In the rows, zero is written as 128.
Rows near named flat spaces through zero (a row that begins with a name and a colon came from that space):
gt-rf: [137 158 155 152 135 144 103  89 162 121 133 110 149 113 153 125 104 148
 127  95 123]
dh-mc: [217 148 177  91 156 132 118 104 205  84 134 149 160 217  89 142 127 153
 130  70  99]
cj-bl: [102 146 115 196 117  96 113  95 116 146 131 107 106  40 152  87  98 108
 163 128 169]
lb-bs: [140 163 133 130 127 109  94  95 206  73 115 163 121 152 127 133 130 157
 149  76 149]
nh-nt: [108 119 132 119 128 116 132 128 126 148 114 133 126  77 145 117 110 121
 157 130 136]
qh-jd: [105 127 139 115 136  87 119 132 156 119 135 131 166 149 144 147 134 133
 141 113 170]
gt-rf: [137 137 128 123 119 130 120 137 140 106 129 142 126 173 121 139 149 148
 103 101 120]
dh-mc: [150 126 149 118 134  96 130 127 141 132 134 132 142 135 117 120 121 129
 147 100 138]
gt-rf: [145 134 118 122 125 105 114  97 144 116 150 123 105 136  87 124 121 153
 154 112 144]
qh-jd: [ 98 102 163 122 120 113 123 197  80 152 117 122 165 144 160 105 133 141
 107 101  93]
qh-jd: [103 109 129  65 126 179 150 165 117 136 124 135 158 175 149 190 160 148
  70 144  99]
cj-bl: [147 111 174  97 163 185 139 157 124 137 106 120 181 152 149 131 114 113
 110 155  59]
lb-bs: [104 128 146  87 134  98 103 130 181 103 107 158 146 136 141 135 121 160
 167  93 142]
qh-jd: [ 99 133 143 121 145 176  90 119 153 105  96 126 134 106 154 112  98 152
 151 146  83]
nh-nt: [ 88 135 125 127 110  77 144 147 154 135 106 169 147 101 187 154 152 109
 125  89 192]
nh-nt: [119 133 108 137  72 142 162 156  84 166  98 169  68  61 162 121 150 129
  85  79 109]
lb-bs: [130 151 134 124 129 135 121  94 180 116 106 153 121  87 152 134 113 133
 150 103 139]
nh-nt: [101 161 106 115 104 188 120 111 161  98 136 138 134 177 163 208 171 175
  45 106 132]
nh-nt: [158 127 156 123 122 118 136 137 127 146 106 150 117  95 132  95 111 127
 144  82 100]
dh-mc: [129 133 119 131 127 167 125 134 125 112 121 131 121 153 128 138 141 132
  99 143 102]
dh-mc: [165 115  88 128  96 146 178 145  56 160 164 118  81 156  80 149 170 118
  63 142 118]
dh-mc: [105 130  89 114 132  62 142  70 170 135 155 129 119  81 113 164 123 109
 189 151 240]
cj-bl: [221 153 156 188 104  93 120 121 116 126 125 145  74 117  86  42 111 131
 139  35  88]
nh-nt: [185 137 182  98 139 119 119 115 171 124 115 149 140 132 116 106 102 155
 156  57  92]
lb-bs: [153 151 134 163 117 172 121 104 122 133 116 123  97  86 137 100 108 134
 115 111  86]
cj-bl: [122 148 137 111 129 133  80 102 175  83 147 120 141 189 113 149 130 196
 125  91 125]
gt-rf: [127 130 118 176 102 159 129 131  55 164 150  86  98  98 127 101 122 137
  87 130  94]
gt-rf: [169 147 162 103 111  85  96  98 161 115 179 115 138 192  84 137 128 217
 124  17 132]
lb-bs: [ 69  87 113  58 125 119 141 170 106 145 133 131 148 151 131 172 151 148
 124 158 142]
cj-bl: [ 85 115 131  78 124 128  96 131 132 119 151 108 145 167 117 156 130 199
 129 117 124]
lb-bs: [116 137 123 158 144 129  98 109 138 103 145  98 143 152 121 123 120 130
 136 158 141]
gt-rf: [148 157 118 168 104 141 108 108 124 109 148 117  99 152 112 121 139 160
  93  91 117]
nh-nt: [123 119 118 170 148 115 127 146 103 118 139 104 148 159 120 113 135  83
 126 185 144]
nh-nt: [ 82 124 132  93 125 123 127 112 151 150 109 139 133  54 167 142 105 143
 165 120 149]
dh-mc: [122 116 110 126 127  91 144 151 121 123 132 141 130 154 116 137 153 103
 129 143 163]
cj-bl: [140 131 137 132 141 148 134 128 137 124 116 131 139 128 138 128 124 109
 124 142 115]
qh-jd: [119 135 123 170 110 207 118 148  81 135  84 130  81  73 157  79 113 126
  98 143  42]
dh-mc: [ 92 135 139 133 138 164 101 134 144 110  98 130 145 116 169 123 115 138
 129 141 101]
cj-bl: [134 122  75 145 127 128 196 135 117 144 100 168  94  79 139 149 157  28
 122 198 177]
qh-jd: [140 133 145 157 124  75 105 140 125 115 147 119 140 167 112  99 131 141
 134  86 142]
gt-rf: [121 130  95 165 126 149 128 104 102 135 129 109  86  77 116 105 112 105
 144 179 128]
cj-bl: [163 150 125 148 142 150 139 113 165 100 110 151 130 145 134 138 138  91
 115 140 130]
lb-bs: [181 153 128 163 106 145 127 122 121 115 126 142  86 143 107 104 138 137
  95  82  93]
qh-jd: [154 158 104 212 100  82 128 113 116 120 140 134  86 113 118  93 141 101
 119  95 169]
lb-bs: [173 158 120 160 129 123 158  84 163 131 123 148 114  89 137 138 128  80
 129 119 166]
cj-bl: [115 113 150 109 104  85 101 148  94 146 163 103 132 155 103 110 125 198
 129  63 117]
nh-nt: [150 135 136  85  95 102 141 121 150 141 120 172  94 105 120 135 134 168
 135  40 130]
gt-rf: [118 109 113 109 131 144 129 132 106 134 128 120 107 118 105 121 121 132
 143 164 110]
qh-jd: [110 127 137 109 145 104 117 114 164 119 129 128 156 126 137 140 117 131
 161 130 159]
dh-mc: [219 164 123 166 144 101  98  78 188  54 150 138  97 209  44 101 130 130
 154 105 137]
gt-rf: [140 113  78 133 114  82 141 113 100 132 154 126  65 116  58 111 134 116
 166 155 167]
dh-mc: [ 98 140 127 117 162  91  98 109 218  67 105 157 165 153 145 148 126 114
 183 148 187]
lb-bs: [109 135 126 160 152 138 109  98 136 122 139  91 150 110 139 123 105 112
 147 175 145]
qh-jd: [113 139  89 103 116 211 157 119 136 121 112 149 107 128 152 194 161 124
  67 166 116]
[151  99 138 109 137   5 140 137 134 144 138 147 124 113  78  86 113 102
 221 103 189] -> nh-nt
[ 72 126 137 119 131 143 117 147 140 127  97 139 156 104 188 140 126 130
 126 134 127] -> qh-jd
[199 180 150 184 152  75 135  58 225 101 112 162 138  88 142 111 105  65
 180  85 197] -> lb-bs
[ 87 137  79 157 109 146 135 141 107 112 143 122 124 167 146 174 177 117
  63 165 163] -> nh-nt
[143 149 155 154 125 131 105  81 129 149 158  84 137  92 131 110  91 162
 136  88 122] -> gt-rf
[ 87 132 111 148 124  94 133 127 128 134 149 114 158 131 158 161 147 112
 113 139 196] -> cj-bl
[156 136 136 151 110  64 131 103 116 155 173 106 122 117 102 114 122 141
 139  71 171] -> gt-rf
[150 110 148 120 119 132 128 171  81 138 143 114 134 184 103 112 142 152
  92 105  78] -> qh-jd
[147 145 151 104 120 140  96 118 160  98 144 129 136 193 110 143 135 198
 105  65  99] -> gt-rf
[134 138 133 139 110 168 108 129 104 125 142 107 114 152 121 123 131 174
  86 103  80] -> gt-rf
[ 58  89  84  84 143 132 170 137  97 165 155  98 163 118 142 203 149  92
 119 234 192] -> lb-bs
[ 92 104 138 115 129 116 138 189 103 138 105 142 159 142 163 130 146 110
 113 137 123] -> dh-mc
[139 154 150 124 122 110  77 110 173  82 161 117 151 216 108 143 139 205
 110  55 130] -> cj-bl
[164 141 106 137  96 105 102  92 114 115 182 106  69 165  48 114 133 194
 126  79 128] -> gt-rf
[115  91 133  71 142 164 157 165 100 153 113 131 145 131 132 148 131 116
 120 176  92] -> cj-bl
[106  92 134 138 131 117 163 145  51 209 137  87 137  38 146 100  97  85
 148 173 130] -> gt-rf
[ 99 145  96 111 122 158 143 112 166 110 120 151 133 136 161 197 160 123
  92 147 164] -> qh-jd
[191 117 156  51 121  66 127  97 167 138 143 156  93 119  52 108 101 186
 204  39 126] -> nh-nt
[129 132 160 117 124 155 114 137 123 135 133 113 154 149 146 133 124 168
  97  91  88] -> gt-rf
[120 165 108 127 151 111 144  46 234 109 116 157 146  67 169 186 118  82
 172 147 230] -> lb-bs
[109  94 136 113 122  97 168 182  70 178 142 117 163 134 145 141 149 100
 101 138 145] -> cj-bl
[132 114 128 121 135  91 139 147 123 128 140 129 146 162 114 134 143 112
 132 134 153] -> lb-bs
[106 125  94 114 118 168 148 129 112 134 131 128 114 129 135 169 151 124
  91 166 131] -> dh-mc
[ 80 111 130 117 117 146 152 170  96 164  96 141 143  81 189 138 135 107
 105 141 119] -> qh-jd
[143 131 162 107 127  70 138 147 161 128 134 151 176 171 145 150 148 132
 120  59 164] -> gt-rf
[113 152  40 129 111 117 147  86 180  81 125 177  65 130 106 186 174 101
 131 168 216] -> cj-bl
[126  77 170  73 144  52 155 174  94 183 152 112 187 139 116 124 120 119
 161 115 149] -> qh-jd
[124 120 179 140  99 146 144 193  53 185 142 101 178 151 182 128 147 153
  33  60  74] -> gt-rf
[144 131 148 111 132  76 129 118 161 128 142 137 153 144 122 138 128 136
 148  83 165] -> gt-rf
[130 113 150 114 135 102 133 148 124 143 118 135 145 118 133 112 118 120
 150 115 125] -> lb-bs

Rows near named flat spaces through zero (a row that begins with a name and a colon came from that space):
jn_rp: [147 185 196 124  36 221  91 124 155 162 114 141 155 117 145 127 176 115
 111 130 124]
zp_pq: [112 114  72 109 157  74 128 117  87  92 142 121 166 125 128 101  68 142
 132 163  97]
zp_pq: [119 125 156 146 167 120 169 161 130 170 184 151  97 155 118 100 163  93
  79  67 177]
qp_hr: [122 143 221 128  55 176  83  94  49 128 119 134 219 101 137 117  76 142
 106 148 125]
jn_rp: [118 181 134 131 130 162 126 148 126 133 167 158 138 123 125  76 180 130
  91 134 126]
zp_pq: [ 82 139 134 142 163 115 143 137 124 159 178 125 105 138 127  91 200 107
 118 122 168]
lh_sc: [124 193 191 116  97 180 135 100 136 155 122 101 139  66 159 123 199 119
 150 187 134]
lh_sc: [134 205  93 149 153 173 152 195 134 161 166 168 115 149 104 128 179 160
 118 134 137]
qp_hr: [121 148 172 128  92 157 100 113  99 123 128 136 158 105 134 112 128 137
 119 149 124]
jn_rp: [124 146 146 137 137 143 131 135 106 124 141 142 130 115 123 120 137 146
 117 136 135]
zp_pq: [130 149 124 109 109 148 123 119 159 136 142 128 105 113 154 132 164 123
 117 146 127]
tg_lj: [159 132  87 135 109 182 111 180 132 132 171 203 129 202 118 148  91 164
  27  54 133]
jn_rp: [154 107 174 132  54 191  89 108 170 138  81 127 124 148 142 175 138 123
 112  82 136]
jn_rp: [107 138 136 110 113 129 114 114 164 138 165 130  75 107 159 110 194 104
 111 144 143]
lh_sc: [120 130 178 113  92 127 121 113 116 159 155 126 125 108 153 127 124 100
 116 138 148]
tg_lj: [149 157 104 119 168 155 196 140 138 165 148 117 157 153 142 139 137 126
  88 103 144]
qp_hr: [146 142 120 105 146 106 142 131 190  98 136 138  62  80 138  86 177  98
 129 145 100]
jn_rp: [ 74 121 136 123 209  95 175  87  90 125 177  92 121  97 156  94 181 126
 106 151 172]
tg_lj: [121 137 161 160 127 124 129 183 109 169 163 168 128 164  88  95 130 101
 112  81 153]
tg_lj: [201 176 145 119  78 174 167 206 166 218 161 179 109 165 127 184  87 101
  93  80 143]
cl_hm: [144 174  88  90 150 173 169 108 139 124 160 122 186 131 168  94 147 133
  48 130 110]
tg_lj: [ 97 111 125 141 128 114 114 108  82 135 109  97 160 136 124 159 103 151
 171 155 141]
cl_hm: [154 113 163 128  96 126 114 139 103 125 123 154 128 119 121 154  58 135
 122 119 124]
zp_pq: [125 106 137 129 149 113 144 121 123 125 135 124 129 133 128 116 123 114
 110 103 139]
cl_hm: [131 178 120 118 115 159 128 136 147 142 142 134 115 109 142 131 170 138
 132 164 123]
lh_sc: [147 137  94 117 112 128 129 134 178 139  99 111 115 134 132 152 138 116
 166 140 107]
cl_hm: [123 137  90 112 142 137 139 115 139 123 139 117 161 146 143 103 142 125
  96 123 117]
qp_hr: [114  98  87 124 161 102 130 114 103  99 138 125 129 137 133 137  97 156
 113 131 129]
jn_rp: [179 108 146 125 116 145 158 130 172 151  91 118  66 120 144 230 107 136
 149 108 149]
zp_pq: [122 128 136 151 131 166 101 137 110  99 137 166 125 142 113 118 143 167
  83 100 135]
cl_hm: [157 134 113 113 113 130 127 139 150 119 126 145 105 118 134 147 105 134
 125 135 110]
tg_lj: [156 190 121  92 159 159 190  91 177 119 101  79 135  59 168 122 194 123
 148 188 101]
zp_pq: [ 85  86 165 172 186  90 154 131  92 148 133 108 135 157  94  97 153 100
 138  77 177]
jn_rp: [163 156 175 146  94 193 121 147 123 135 105 156 133 123 116 165 121 158
 118 114 132]
tg_lj: [120  83 119 128 124  99 113 120 126 122 127 126 111 146 129 143 100 123
 127 109 136]
cl_hm: [130 154  59  95 152 151 156 110 185 128 146 107 124 138 168 119 188 125
  91 135 118]
cl_hm: [ 86 167 107 132 124  98 107 143 173 145 133 110 119 122 110  45 225  72
 190 167 105]
jn_rp: [ 84 132 160 134  79 145  54 107  96 104 140 144 166 124 125  64 152 127
 108 141 117]
tg_lj: [133 199 162 109  94 167  84  97 141  57  93 133 132  22 137  67 191 150
 163 228  61]
cl_hm: [141 154 100 106  41 123  64 158 167 138 132 158 110 131 126 124 109 108
 160 165  82]
jn_rp: [153 114 146 143 148 124 154 134  96 124  98 123 125 114 114 189  71 162
 157 131 138]
lh_sc: [129  81 145 132 135  83 157 129 149 174 120  98  99 151 129 161 113  78
 157  91 162]
qp_hr: [110 166 105 119 154 138 140 115 115 112 139 115 183 118 131  67 161 129
 113 154 106]
zp_pq: [135 171 112 130 114 130 133 174 133 169 152 148 117 136 116 138 129 125
 151 149 127]
lh_sc: [132 105 106 108  95 106  96 129 134 117 146 148 115 138 138 126  86 120
 109 126 112]
lh_sc: [113  99 154 156 185 121 159 114  85 115 115 111 155 135 110 121 124 141
 118  95 155]
tg_lj: [133 116 131 116 122 108 150 112 121 159 113  91 138 124 145 175  93 117
 164 146 139]
cl_hm: [164 219 139  91  59 164 111 160 150 147 158 169 139  85 142  94 129 111
 120 186  80]
zp_pq: [ 83 144 122 113 141 129 115  63 131  98 109  73 139  77 160 102 203 137
 165 201 118]
qp_hr: [123 135 194 167  79 163  81 145  97 135  96 147 170 141  87 110 125 128
 146 106 127]
zp_pq: [108 127 135 143 170 121 145 134 103 121 155 138 132 132 116  93 148 131
 101 111 145]
qp_hr: [104 110 221 117  50 119  60  74  60 105 110 118 198  79 137  83  73 107
 140 167 107]
lh_sc: [121 116 151 115 109 118 141 133  99 182 184 136 136 151 151 145  87 104
  84 105 167]
cl_hm: [165 166 111 127 161 148 156 151 109  92 123 157 143 102 112 125  97 173
 114 146  97]
lh_sc: [123  95 120 147 156 102 137 152 103 131 145 147 125 164 104 127  93 129
 108  84 146]
lh_sc: [128  82  55 114 173 104 135  94 149  71 103 103 120 139 142 141 117 154
 118 122 109]
tg_lj: [162 173 121 131  87 190 106 169 145 133 138 181 120 142 121 146 129 158
  95 119 114]
qp_hr: [119 112 105 147 130 105 121 157 177 155 120 125  60 155 110 155 169 109
 177 113 146]
qp_hr: [130  74  79 137 162  75 147 145 152 137 118 115  86 170 114 166 102 116
 155  93 142]
qp_hr: [181 104 102 122 169 133 179 148 139 117 134 152  95 144 132 186  72 157
  78  79 138]
[145 121 154 143 170 140 164 126  93 111 120 133 127 110 121 156 104 164
 112 115 146] -> cl_hm
[144 140 126 116 108 191 131 111 110 139 143 136 134 135 166 204 108 185
  76 129 154] -> cl_hm
[ 82 115  95  95 171  77 140  60 114  91 133  68 153  85 164  82 152 118
 146 191 112] -> zp_pq
[ 77  59  91 149 129  72  87 140 102 140 160 138 119 202 108 123  99 117
 119  82 158] -> zp_pq
[ 66  72  82 119 139  43  74 106 111  83 159 126 108 133 126  68 123 111
 136 148 114] -> jn_rp
[ 96 133 113 137 156 130 129  95 103 111 103  88 158 115 131 132 155 158
 163 168 129] -> tg_lj
[141  41 159 144 157  88 143  95  96  90  69  99 170 143 107 132  47 117
 131  68 127] -> zp_pq
[160 137  93 104 108 147 125 133 155 120 131 144 109 128 149 164 105 148
 107 135 110] -> cl_hm
[132 109 159 122  86 130 125 116 112 173 124 110 140 140 146 185  83 118
 139 124 154] -> qp_hr
[175 176 168 124 120 182 157 139 152 132 112 142 122  92 133 139 148 135
 116 130 119] -> zp_pq
[152 126 114  84  55 126 118 109 169 172 115  98 144 137 169 171  88  88
 147 146 112] -> lh_sc
[169 177 133 111 143 121 191 172 142 174 159 143 121 112 128 126 110  98
 126 134 125] -> zp_pq
[128 170 134 129 215  98 206 142  82 123 155 121 165  88 112  68 127 123
 128 155 122] -> zp_pq
[110 156 132 174 130 154 115 210 112 176 192 199  93 187  85 120 162 140
  92  78 172] -> zp_pq
[131 117  96 152 182 142 144 130  92  91 108 132 139 140 109 162 107 196
 123 121 133] -> cl_hm
[134 141 153 140 103 129 119 159 122 156 135 148 129 138 108 123 116 112
 139 118 131] -> lh_sc
[106 113 160 148 138  94 131 148  99 151 150 137 136 143 102  91 120  95
 131 102 148] -> tg_lj
[150 172 108 113  79 159 113 147 147 150 124 138 152 135 133 139 119 129
 138 152 101] -> lh_sc
[138 123 144 105  59 103  94 138 183 158 134 135  74 117 142 130 133  70
 158 139 117] -> cl_hm
[180 227 140 129 139 187 157 174 128 115 132 175  81  52 121 165 147 196
 147 200 107] -> cl_hm
[135 149 112 105 158 123 141 116 143  82 145 138 116  85 142  76 154 130
 100 154  98] -> qp_hr
[174 154  91 134 195  98 201 187 117 135 136 150  84 110 102 180  76 162
 162 148 125] -> jn_rp
[ 78 129  91 132 157  91 111 110 107  99 125 101 182 133 112  48 157 115
 154 156 101] -> qp_hr
[140 190 103 158 113 141  97 226 157 137 155 207  69 142  71  99 167 138
 151 134 106] -> lh_sc
[130 137 168 150 134 140 126 138  39 110 126 151 213 128  95  99  58 157
 106 121 119] -> cl_hm
[164 137 114 118  76 141 115 170 159 165 142 163 100 158 128 170  91 119
 118 108 124] -> zp_pq
[119 131 127 133 156 123 157 133 108 146 144 120 156 144 124 113 127 120
 113 112 143] -> tg_lj
[113 162 101 153 186 162 169 141 139 146 128 112 137 152 116 125 204 147
 128 116 151] -> tg_lj
[137 123 133 150 168 128 143 152  96 105 138 160  93 117 107 153 108 175
 118 121 143] -> jn_rp
[127  93 100 108 167 111 106  96 198  22 133 151  59  95 140  36 202 114
  63 102  89] -> tg_lj

Rows near named flat spaces through zero (a row that begins with a name and a colon came from that space):
frch: [112  71  88 124 143  53  43 147 125 254 139 186 119  46 116  82 162 121
 144 152 209]
rdzt: [ 72 110  96 137  88 189  63 170 111 115 167  69 202 134 145 126 152 116
 127  87 137]
gdll: [146 146 155 115 171 114 149  71 151 147 109 148  95 140 106 177 125 129
 123 136 182]
frch: [131 146 103 150  76 161 100 163 105 110 130 113 118 125 167 146 140 104
 144 103 110]
rdzt: [141 108  91 111 119  91 107 166 104 165 117 175 124  85 145  87 127 134
 133 151 154]
lgdc: [118  75 133  75 213  74 110  85 126 177 111 122 111 115 108 117 146 164
 114 148 167]
sjrm: [126 132 151 114 126 189 142 115 108  73 118  61 112 157 154 198 137 132
 130  89  88]
frch: [143 182 115 184 136 115 115  99 122  76 107  41  41 191 168 130 153  97
 133 115  41]
gdll: [ 95 120 141 135 160 143 137 120 126 109 141  39 140 142 126 132 127 122
 113 123 113]
tnhj: [120 125 108 162 113  93  85 139 144 189 146 162 125  95 115  99 142 103
 141 139 163]
sjrm: [129 118 114 133 124 115  95 129 118 134 123 120 104 128 143 118 151 128
 138 120 101]
gdll: [151 136 155 143 118 115 143 110 150 161 125 180  93 103 110 159 126 116
 145 132 140]
tnhj: [147 167 118 132 128 145 131 120 110 115 104 105  84 138 160 183 128 104
 129 119 162]
sjrm: [131 135 106 133 129 102 111 134 132 153 127 156 132 120 125 103 127 122
 126 144 164]
sjrm: [126 130  93 120 133 114 124 164 100 139 121 117 134 105 151 103 114 119
 117 148 169]
lgdc: [ 98  73 200 119 214 105 181  97 138 193 139  54  99  57  88 176 113 119
 119 152 167]
rdzt: [161 130 109  94 131 106 112 116 120 144  98 198 105 129 137 133 136 149
 133 134 160]
gdll: [148 118 113  97  81 157 103 150 110 127 119 193 140 116 147 153 139 146
 145 105 137]
frch: [142 132 175 116 161 137 176  94 135 147 114 121  90 104 115 205 112 118
 128 132 174]
lgdc: [157 161  86 119  75 142  91 136 123  95 113 201 140 172 151 114 142 142
 137 110 118]
lgdc: [148 121 118  30 198 122 127  75 113 132  81 166 130 157 129 173 128 178
 102 134 234]
frch: [136 144 160  87  84 231 222 167 104  20 127 112 196 153 144 174  73 154
 112 106  90]
lgdc: [ 89  91  93 119 153 106  26  98 137 147 142 106 151 168 121  84 189 151
 127 104 115]
tnhj: [ 92  71 150 107 149 125 103 111 149 155 155 129 175 121  88 110 147 157
 127 119 119]
rdzt: [104 117 185 148 185 109 207 109 155 126 147  61 135 117  85 111  90 122
 106 161 103]
rdzt: [131 115 151  90 112 188 187 167  93  90 122 104 151 101 149 177  94 138
 122 119 128]
lgdc: [ 92 139 122 151 141 148 134 142 122 106 147  41 155 141 134 119 118 106
 110 127 132]
gdll: [107 142 139 193 170  58 120  87 181 167 151 104 110 143  81  66 135 101
 121 159 115]
gdll: [162 146 151  97 140 147 202 133 103 105  96 127  96 109 147 185  89 129
 121 141 154]
frch: [137 127 164 110 192 100 180  83 142 126 111 110 102 139 104 137 109 143
 111 153 133]
lgdc: [178 142 128 113 137  82 219 166 104 116  94 168  95  90 143  85  68 136
 117 187 114]
frch: [125 123 146 120 113 159 142 132 130 124 136 137 147 119 121 159 121 130
 131 116 138]
rdzt: [ 88  96 107 105 104 196 123 203  69  97 144  36 179  96 174 144 119 124
 120 104 127]
rdzt: [164 132 141  53 133 175 160 111 101  90  87 163 118 144 151 209 118 165
 125 109 160]
sjrm: [134 132  82 117 125 105  86 139 114 135 116 153 131 139 146  91 141 136
 125 134 148]
lgdc: [147 138 127 106 120 140 121 112 129 130 114 172 122 136 130 162 133 137
 133 118 161]
frch: [118 126 163 107 100 199 178 136 134  53 144 116 194 163 115 146 104 156
 119 103  73]
lgdc: [102 189  97 127  80 240  83 119 128  50 142  88 201 221 152 196 144 114
 115  62 179]
sjrm: [126 104 102  96 157 100  83 104 120 109 112 124 126 174 136  81 161 170
 122 122  81]
frch: [123 117 144 145 106 167 120 142 100 113 128  59  83 109 164 186 149 108
 149  93  74]
tnhj: [109  74 121 161 147  41  66 130 150 254 152 167  99  46  95  77 160 108
 150 156 161]
gdll: [116 142 111 136 127 128 128 135 134  98 137 114 163 162 125  84 120 133
 113 134 110]
sjrm: [128 141 117 141 146  95 112 110 146 167 129 151 121 124 112 117 130 114
 124 145 183]
gdll: [114 119 155 157 120 140 150 142 130 129 146  84 120 103 124 139 122 108
 135 125  92]
tnhj: [123 147 117 124 125 129 137 121 149  86 136 149 183 183 108  75 115 150
 109 135 108]
gdll: [114 118 109 125 136 115  81 113 136 143 134 135 141 146 121 108 153 136
 128 121 138]
rdzt: [ 96 108 151 121 240  69 143  64 154 148 129  53 120 154  87  93 129 142
  95 161 142]
sjrm: [117 129 127 119 155 128 170 155 108 133 127  85 142  96 134 129  91 115
 107 155 179]
tnhj: [ 81  90  94 163  69 150  39 186 115 177 174 111 167  77 141 111 166  99
 152  98 134]
sjrm: [126 158 132  74 141 206 178 125 102  45 110  79 173 180 150 190  96 147
  96 109 169]
tnhj: [153 127 141 128 104 123 190 166 115  96 121 148 125 108 136  96  92 139
 130 149  62]
tnhj: [159 202  97 168  51 154 159 178 125  79 127 172 146 147 153 107  91  98
 129 136 123]
tnhj: [135 136 129 109 150 125 154 115 126  84 114 113 135 168 129 107 116 152
 111 136  96]
[125 127 114 160  98 110 102 152 137 173 145 162 129  90 122 108 133 103
 143 135 149] -> tnhj
[117 133 120 121 187  93 123  96 136 155 120 102 118 136 116 122 127 123
 108 150 190] -> sjrm
[140 144 132 118 131 145 150 124 116  99 113 112 115 143 143 152 119 130
 124 124 122] -> tnhj
[119 123 161 100 179 160 182 111 104  80 112  28 111 144 144 177 111 137
 108 123 110] -> rdzt
[133 128 105 148 138  67  68  97 157 181 128 183 105 136 108  85 161 126
 138 139 143] -> sjrm
[150 135 184 114 142 156 233 133 113  84 111  91 100 110 134 179  81 130
 121 139  93] -> rdzt
[128 120 126 126 140 104 134 126 135 126 129 138 137 135 116  87 123 142
 122 143 106] -> tnhj
[131 130 128 133 178  79 191 154 107 144 115  81 101  84 135  92  83 111
 106 185 152] -> lgdc
[146 140 127 165  95 102 159 167 128 134 133 154 112  95 131  85 104 109
 138 154  89] -> gdll
[121 100 108 142  60 146  93 190 106 133 148 147 147  90 150 102 142 125
 153 110  75] -> gdll
[153 154 162  93 170 151 176  73 130  97  95 114  93 163 129 207 116 139
 116 121 159] -> tnhj
[173 123 107 161 101  43 108 150 130 196 113 223  55  69 133  73 138 114
 160 163 104] -> lgdc
[156 154 119 137 104 122 144 143 123 131 115 168 107 114 140 133 113 115
 135 139 142] -> lgdc
[137 125 135 102 114 155 105 103 137 133 123 175 137 141 121 175 146 143
 138 102 157] -> gdll
[116 110 141 100 112 180 155 149 109  61 134  93 174 152 139 127 117 159
 119 107  63] -> tnhj
[112 107  80 153 112  90  50 152 117 158 139 123 121 119 145  64 167 121
 141 126  99] -> frch
[112 142 155 108 169 174 128  62 140  80 122  60 130 200 122 194 146 141
 113  92 127] -> rdzt
[149 180 168 145 154 143 182  71 152  86 111  97  85 178 119 184 114 115
 120 124 117] -> frch
[132 148 132 141 120 139 164 147 122 113 128 110 128 119 136 133 103 111
 122 138 132] -> lgdc
[136 133 127 132 129  84 117 101 178 161 139 227 161 143  76  74 126 145
 126 150 153] -> sjrm
[101 122 166 167 210  70 105  41 182 197 141  82  78 134  75 144 158 104
 126 139 162] -> gdll
[127 135 124 137 118 147 130 147 107 126 125  92 109 110 153 158 127 107
 132 120 136] -> sjrm
[158 133 126 119 106 124 148 148 113 129 111 171 107 104 143 135 115 130
 138 136 125] -> rdzt
[142 131 135  79 149 143 186 131 111  75 107 127 153 152 133 123  93 163
 104 142 122] -> lgdc
[114 107 148  91 168 140 151 108 125 113 125  96 148 140 116 143 120 153
 111 128 137] -> lgdc
[107 106 113 134 145  86 103 133 144 173 146 147 157 109 102  70 131 130
 121 151 155] -> rdzt
[175 162 131 130 150  87 188 122 118 111  89 141  63 129 145 118  98 125
 122 165 111] -> tnhj
[109 118 116 141 197  82 105 110 111 175 117  39  68 104 144 135 145 100
 119 147 171] -> sjrm
[106 138 136 178 124 118 115 117 158 135 155 102 135 141 106 102 137 105
 130 127 101] -> rdzt
